Here is a tiny trained network, its code and every weight. The questions are about switching its units off for an input and a target symbol, where a switched-off unit gives its printed mean instead of its output.

import numpy as np


def w(rows, s, z=0):
    codes = np.array(rows[::2]) - 128.0
    scale = np.full(codes.shape[1], s)
    scale[-1] = z or s
    return codes * scale


def norm(h):
    return h / np.sqrt((h * h).mean(-1, keepdims=True) + 1e-5)


def f(y):
    return y / 2 * (1 + np.tanh(0.7978845608 * (y + 0.044715 * y**3)))


def softmax(a):
    e = np.exp(a - a.max(-1, keepdims=True))
    return e / e.sum(-1, keepdims=True)


def log_softmax(a):
    a = a - a.max(-1, keepdims=True)
    return a - np.log(np.exp(a).sum(-1, keepdims=True))


def net(x, mask):
    ids = ['ΛΠΣΦΨαγδεζθξτ'.index(c) for c in x.split()]
    T = len(ids)
    res = E[ids] + P[:T]
    q, k, v = (norm(res) @ M[0].T for M in (Q, K, V))
    z = softmax(np.where(np.tri(T) > 0, q @ k.T / 2**0.5, -1e9)) @ v
    res = res + np.where(mask[0], z, O[0][:, -1]) @ O[0][:, :-1]
    y = f(norm(res) @ A[0][:, :-1].T + A[0][:, -1])
    res = res + np.where(mask[1:17], y, B[0][:, -1]) @ B[0][:, :-1]
    return log_softmax(norm(res)[-1] @ U[:, :-1].T + U[:, -1])


Q, K, V, O, A, B = {}, {}, {}, {}, {}, {}
E = w([
[207,79,136,74,69],'Λ',
[164,39,129,59,98],'Π',
[241,173,170,140,80],'Σ',
[54,192,230,151,119],'Φ',
[127,185,215,133,105],'Ψ',
[253,133,151,107,76],'α',
[246,44,101,47,91],'γ',
[37,85,203,87,54],'δ',
[75,255,240,229,111],'ε',
[213,44,121,24,44],'ζ',
[201,41,130,39,71],'θ',
[42,81,143,234,65],'ξ',
[76,55,175,71,97],'τ',
],0.0097)
P = w([
[154,95,168,153,117],'0',
[119,111,148,151,74],'1',
[182,94,204,130,142],'2',
[123,130,124,125,70],'3',
[175,91,192,124,151],'4',
[113,145,108,115,72],'5',
[173,85,185,119,153],'6',
[105,156,92,106,81],'7',
[180,85,179,119,155],'8',
[101,167,73,101,98],'9',
[176,83,182,120,156],'10',
[103,189,45,99,127],'11',
[180,81,180,119,155],'12',
[75,182,75,40,3],'13',
],0.012)
Q[0] = w([
[82,209,143,71,8],'h1',
[65,2,77,252,246],'h1',
],0.0077)
K[0] = w([
[136,211,2,118,107],'h1',
[203,86,223,180,96],'h1',
],0.0082)
V[0] = w([
[20,91,125,112,136],'h1',
[149,100,162,2,157],'h1',
],0.0094)
O[0] = w([
[206,128,152,204,48,25],'h1',
[128,219,254,146,102,251],'h1',
],0.0088,0.0028)
A[0] = w([
[141,129,203,95,126,132],'n1',
[151,141,119,207,245,170],'n2',
[89,87,93,140,91,149],'n3',
[78,132,123,83,129,105],'n4',
[170,204,110,148,87,165],'n5',
[202,109,133,158,95,192],'n6',
[115,129,115,56,124,146],'n7',
[115,94,154,94,103,203],'n8',
[64,134,136,90,167,119],'n9',
[185,90,126,54,94,127],'n10',
[103,195,173,138,145,133],'n11',
[109,126,172,119,216,70],'n12',
[62,125,106,95,47,120],'n13',
[205,149,144,174,240,147],'n14',
[111,143,44,88,59,181],'n15',
[77,122,166,137,125,254],'n16',
],0.013,0.005)
B[0] = w([
[140,128,134,176,102,254],'n1',
[2,223,87,38,171,130],'n2',
[227,107,127,96,121,134],'n3',
[132,161,189,170,147,146],'n4',
[60,77,156,133,41,182],'n5',
[72,107,95,144,170,199],'n6',
[130,164,129,121,160,180],'n7',
[133,158,87,154,110,222],'n8',
[50,117,129,115,108,145],'n9',
[113,129,123,103,143,239],'n10',
[227,107,130,81,112,180],'n11',
[157,53,90,238,110,147],'n12',
[118,135,112,123,208,197],'n13',
[44,129,170,153,206,165],'n14',
[162,89,105,192,158,195],'n15',
[103,159,86,87,164,214],'n16',
],0.0083,0.0093)
U = w([
[165,200,117,78,42,74],'Λ',
[105,88,72,163,7,21],'Π',
[127,178,113,86,123,2],'Σ',
[184,215,63,215,129,65],'Φ',
[211,106,63,192,127,6],'Ψ',
[131,133,160,171,235,94],'α',
[218,116,85,141,190,119],'γ',
[54,82,167,149,24,94],'δ',
[76,205,122,49,228,136],'ε',
[149,117,173,34,103,182],'ζ',
[167,101,217,34,135,253],'θ',
[80,57,24,164,116,194],'ξ',
[145,95,169,145,42,245],'τ',
],0.012,0.0039)

Each question gives the input, a string of symbols that net reads in full, and the target symbol t.
The units are the heads (2 rows each of Q, K, V and O) and the neurons (one row each of A and B). Each row of codes is followed by its name. A weight is (code - 128) times the scale printed after its matrix; where a second scale follows, it is the last column's (O, A, B and U).
mask holds one flag per unit, heads first, then neurons. A switched-off unit (its flag False) gives its mean, the last column of its rows in O or B, instead of its output. The means were averaged over made-up inputs and are rounded, as every weight is.
A unit's drop is (log p(t) with every unit on - log p(t) with that unit switched off) / (log p(t) with every unit on - log p(t) with every unit switched off).
The circuit of an input: a set's keep is (log p(t) with only the set's units on - log p(t) with every unit switched off) / (log p(t) with every unit on - log p(t) with every unit switched off). Starting from the 12 units with the biggest drops (on a tie, the unit counted first), units are removed one at a time, each time the one whose removal leaves the highest keep (on an exact tie, the one counted first), for as long as the keep stays at least 0.8.
units of the circuit, in order: the units of the circuit, biggest drop first
most important unit: the unit with the biggest drop
top k neurons: the k neurons with the biggest drops, biggest first
input θ α Ψ Π ξ, target ξ: units of the circuit, in order => (n16; h1; n14; n4)
input τ α α α α θ α α Φ Φ Φ α, target ξ: top 2 neurons => (n15; n5)
input Λ α ε δ θ ζ Φ δ α ξ α α τ, target τ: units of the circuit, in order => (n12; n13; n6; n14)
input ξ Π α τ α τ ξ ζ, target δ: top 2 neurons => (n5; n11)
input θ Ψ α θ α α δ Λ, target ε: units of the circuit, in order => (h1)
input Φ α θ Φ ξ, target ξ: units of the circuit, in order => (h1; n14; n16)
input ζ δ α γ α α τ α θ θ δ δ Ψ γ, target Π: units of the circuit, in order => (h1; n5; n15)
input Λ δ α θ α Π, target Λ: units of the circuit, in order => (h1; n14)
input α Φ Φ Π δ α δ Ψ Φ α α τ α, target τ: units of the circuit, in order => (h1; n5)
input Φ τ θ α α Φ Φ δ θ θ Φ α, target Λ: units of the circuit, in order => (h1; n5; n14; n6)
input ζ Φ Φ δ α ε, target Π: units of the circuit, in order => (n5; h1; n14)
input α α δ ε, target ε: units of the circuit, in order => (h1; n1; n12)
input δ α ε θ Π α Φ θ, target ε: top 2 neurons => (n13; n7)
input Φ α ε τ θ θ, target δ: top 3 neurons => (n5; n11; n6)
input ε α α α θ δ ε τ δ, target τ: top 2 neurons => (n1; n14)
input Φ δ θ α α Σ Φ Ψ Π θ Φ Φ, target Λ: most important unit => n11
input Σ δ Π α α τ Ψ θ, target δ: units of the circuit, in order => (h1; n5)
input α Φ δ α ξ α Φ θ, target ε: units of the circuit, in order => (h1; n13)
input Φ θ Ψ θ, target Λ: top 2 neurons => (n14; n8)
input Σ α α α α δ α Ψ, target Π: most important unit => n5
input ε α ε δ, target ε: top 3 neurons => (n13; n16; n12)
input α α δ α δ α α δ α Ψ, target Π: top 4 neurons => (n5; n15; n14; n6)
input α α δ Φ, target ε: top 4 neurons => (n13; n16; n12; n1)
input Φ α ξ θ Λ α Φ Φ α Π ξ α, target τ: top 2 neurons => (n5; n16)
input θ γ γ ε α α α, target α: top 2 neurons => (n14; n12)
input θ Σ Φ α Λ Φ α Φ, target ξ: top 2 neurons => (n5; n13)
input γ Π α ζ τ Π α θ ζ θ, target Λ: units of the circuit, in order => (h1)
input α θ ε Φ α δ ε α, target Π: top 2 neurons => (n5; n14)
input δ Φ Π ε θ Φ θ Φ, target ξ: top 3 neurons => (n5; n13; n1)
input Ψ ζ Λ α τ Π, target ε: top 2 neurons => (n13; n12)
